Below are the code and all the weights of a small trained network. Each question names an input and a class and asks about switching units off, where a switched-off unit gives its printed mean instead of its output.

import numpy as np


def w(rows, s, z=0):
    codes = np.array(rows[::2]) - 128.0
    scale = np.full(codes.shape[1], s)
    scale[-1] = z or s
    return codes * scale


def norm(h):
    return h / np.sqrt((h * h).mean(-1, keepdims=True) + 1e-5)


def f(y):
    return np.maximum(y, 0)


def log_softmax(a):
    a = a - a.max(-1, keepdims=True)
    return a - np.log(np.exp(a).sum(-1, keepdims=True))


def net(x, mask):
    res = np.array(x, float).reshape(1, 7) / 4 @ E
    u = 0
    for l in range(4):
        y = f(norm(res) @ A[l][:, :-1].T + A[l][:, -1])
        res = res + np.where(mask[u : u + 6], y, B[l][:, -1]) @ B[l][:, :-1]
        u += 6
    return log_softmax(norm(res)[-1] @ U[:, :-1].T + U[:, -1])


A, B = {}, {}
E = w([
[93,252,231,130,101],'x0',
[127,146,130,159,170],'x1',
[109,187,117,214,221],'x2',
[163,36,200,194,187],'x3',
[140,117,135,101,97],'x4',
[119,141,105,253,78],'x5',
[113,157,121,183,182],'x6',
],0.0041)
A[0] = w([
[200,108,143,48,92,224],'L0N1',
[234,170,164,60,122,228],'L0N2',
[63,252,118,253,138,167],'L0N3',
[181,142,132,217,243,246],'L0N4',
[55,47,213,161,75,188],'L0N5',
[19,124,181,94,64,63],'L0N6',
],0.0044,0.0012)
B[0] = w([
[97,207,107,211,252,207],'L0N1',
[45,122,193,174,108,195],'L0N2',
[144,79,174,64,103,253],'L0N3',
[131,98,159,64,47,240],'L0N4',
[200,180,199,242,176,184],'L0N5',
[166,75,151,174,111,171],'L0N6',
],0.0035,0.0039)
A[1] = w([
[85,166,64,99,105,154],'L1N1',
[110,134,143,81,169,126],'L1N2',
[156,140,121,206,59,137],'L1N3',
[173,83,2,152,164,8],'L1N4',
[77,58,137,94,37,149],'L1N5',
[130,144,38,86,98,87],'L1N6',
],0.0076,0.0016)
B[1] = w([
[254,101,137,132,124,227],'L1N1',
[46,146,35,113,133,209],'L1N2',
[23,172,67,95,249,254],'L1N3',
[64,67,170,106,59,239],'L1N4',
[148,175,73,85,169,230],'L1N5',
[141,124,168,192,141,217],'L1N6',
],0.0083,0.0031)
A[2] = w([
[163,222,186,127,185,154],'L2N1',
[157,221,90,58,133,131],'L2N2',
[96,166,150,88,107,3],'L2N3',
[191,2,69,171,76,67],'L2N4',
[136,142,147,100,193,150],'L2N5',
[218,25,201,212,183,129],'L2N6',
],0.0063,0.0013)
B[2] = w([
[188,38,129,66,70,255],'L2N1',
[114,113,124,211,191,251],'L2N2',
[139,94,124,160,96,169],'L2N3',
[153,117,255,144,137,212],'L2N4',
[98,127,38,136,79,207],'L2N5',
[185,224,82,136,135,220],'L2N6',
],0.0072,0.004)
A[3] = w([
[36,164,176,198,63,76],'L3N1',
[101,45,84,96,78,150],'L3N2',
[132,117,149,2,134,123],'L3N3',
[72,216,190,94,42,148],'L3N4',
[193,165,75,169,190,253],'L3N5',
[100,206,170,122,83,198],'L3N6',
],0.0072,0.0012)
B[3] = w([
[67,129,124,102,144,176],'L3N1',
[95,137,98,141,177,205],'L3N2',
[102,162,100,109,143,200],'L3N3',
[139,76,136,134,124,176],'L3N4',
[135,181,156,143,148,253],'L3N5',
[158,2,153,94,110,162],'L3N6',
],0.0068,0.0048)
U = w([
[87,8,211,62,45,150],'0',
[120,160,134,92,162,237],'1',
[118,198,133,66,164,201],'2',
[34,199,87,55,171,2],'3',
[254,214,173,143,89,33],'4',
],0.0056,0.0022)

Each question gives the input, the list of numbers given to net, and the class t.
The units are the neurons (one row each of A and B). Each row of codes is followed by its name. A weight is (code - 128) times the scale printed after its matrix; where a second scale follows, it is the last column's (A, B and U).
mask holds one flag per neuron, layer by layer. A switched-off neuron (its flag False) gives its mean, the last column of its row in B, instead of its output. The means were averaged over made-up inputs and are rounded, as every weight is.
A unit's drop is (log p(t) with every unit on - log p(t) with that unit switched off) / (log p(t) with every unit on - log p(t) with every unit switched off).
The circuit of an input: a set's keep is (log p(t) with only the set's units on - log p(t) with every unit switched off) / (log p(t) with every unit on - log p(t) with every unit switched off). Starting from the 12 units with the biggest drops (on a tie, the unit counted first), units are removed one at a time, each time the one whose removal leaves the highest keep (on an exact tie, the one counted first), for as long as the keep stays at least 0.8.
circuit, biggest first: the units of the circuit, biggest drop first
most important unit: the unit with the biggest drop
top k neurons: the k neurons with the biggest drops, biggest first
top k neurons in layer l: the k neurons of layer l with the biggest drops, biggest first
input [-4,-5,-8,-1,-2,5,-4], class 2: circuit, biggest first : (L1N5)
input [-5,-2,2,6,5,0,2], class 4: circuit, biggest first : (L2N6; L1N3)
input [-4,4,-6,8,-6,1,4], class 4: circuit, biggest first : (L2N6; L1N3)
input [-3,5,-1,-6,-3,-2,-3], class 4: top 3 neurons : (L1N1; L1N6; L2N6)
input [3,-4,7,-8,3,-7,-5], class 4: top 3 neurons : (L1N1; L1N3; L2N2)
input [-7,5,4,-7,5,7,-2], class 0: circuit, biggest first : (L1N4; L2N4)
input [-1,-5,-3,-7,-1,1,-5], class 4: top 3 neurons : (L1N1; L1N6; L1N3)
input [4,1,4,8,-2,-2,-1], class 4: top 2 neurons : (L2N6; L1N3)
input [8,1,4,8,6,7,-8], class 0: top 2 neurons in layer 2 : (L2N2; L2N1)
input [-4,1,0,-8,-6,2,5], class 4: top 2 neurons : (L1N1; L1N6)
input [-8,6,2,-7,-7,-4,2], class 0: circuit, biggest first : (L1N4; L1N3)
input [-2,-1,-4,-5,1,4,-2], class 4: top 3 neurons : (L1N1; L1N6; L1N2)
input [4,3,-4,4,-8,-7,-4], class 3: circuit, biggest first : (L1N2; L3N3; L2N5)
input [-7,-2,-1,8,4,5,-4], class 4: circuit, biggest first : (L2N6)
input [8,-4,5,-1,-4,-4,3], class 0: top 2 neurons : (L1N3; L3N6)
input [5,1,4,5,-4,-2,-3], class 0: top 2 neurons in layer 1 : (L1N1; L1N3)
input [-8,-4,5,1,6,0,2], class 0: top 2 neurons in layer 1 : (L1N4; L1N3)
input [2,-7,3,-1,6,8,-6], class 3: top 2 neurons in layer 1 : (L1N3; L1N1)
input [-8,-7,5,-8,-6,8,1], class 0: top 2 neurons in layer 1 : (L1N4; L1N1)
input [-2,-2,1,5,5,0,0], class 4: most important unit : L2N6
input [5,-7,-2,-8,2,2,-4], class 4: top 3 neurons in layer 1 : (L1N1; L1N4; L1N5)
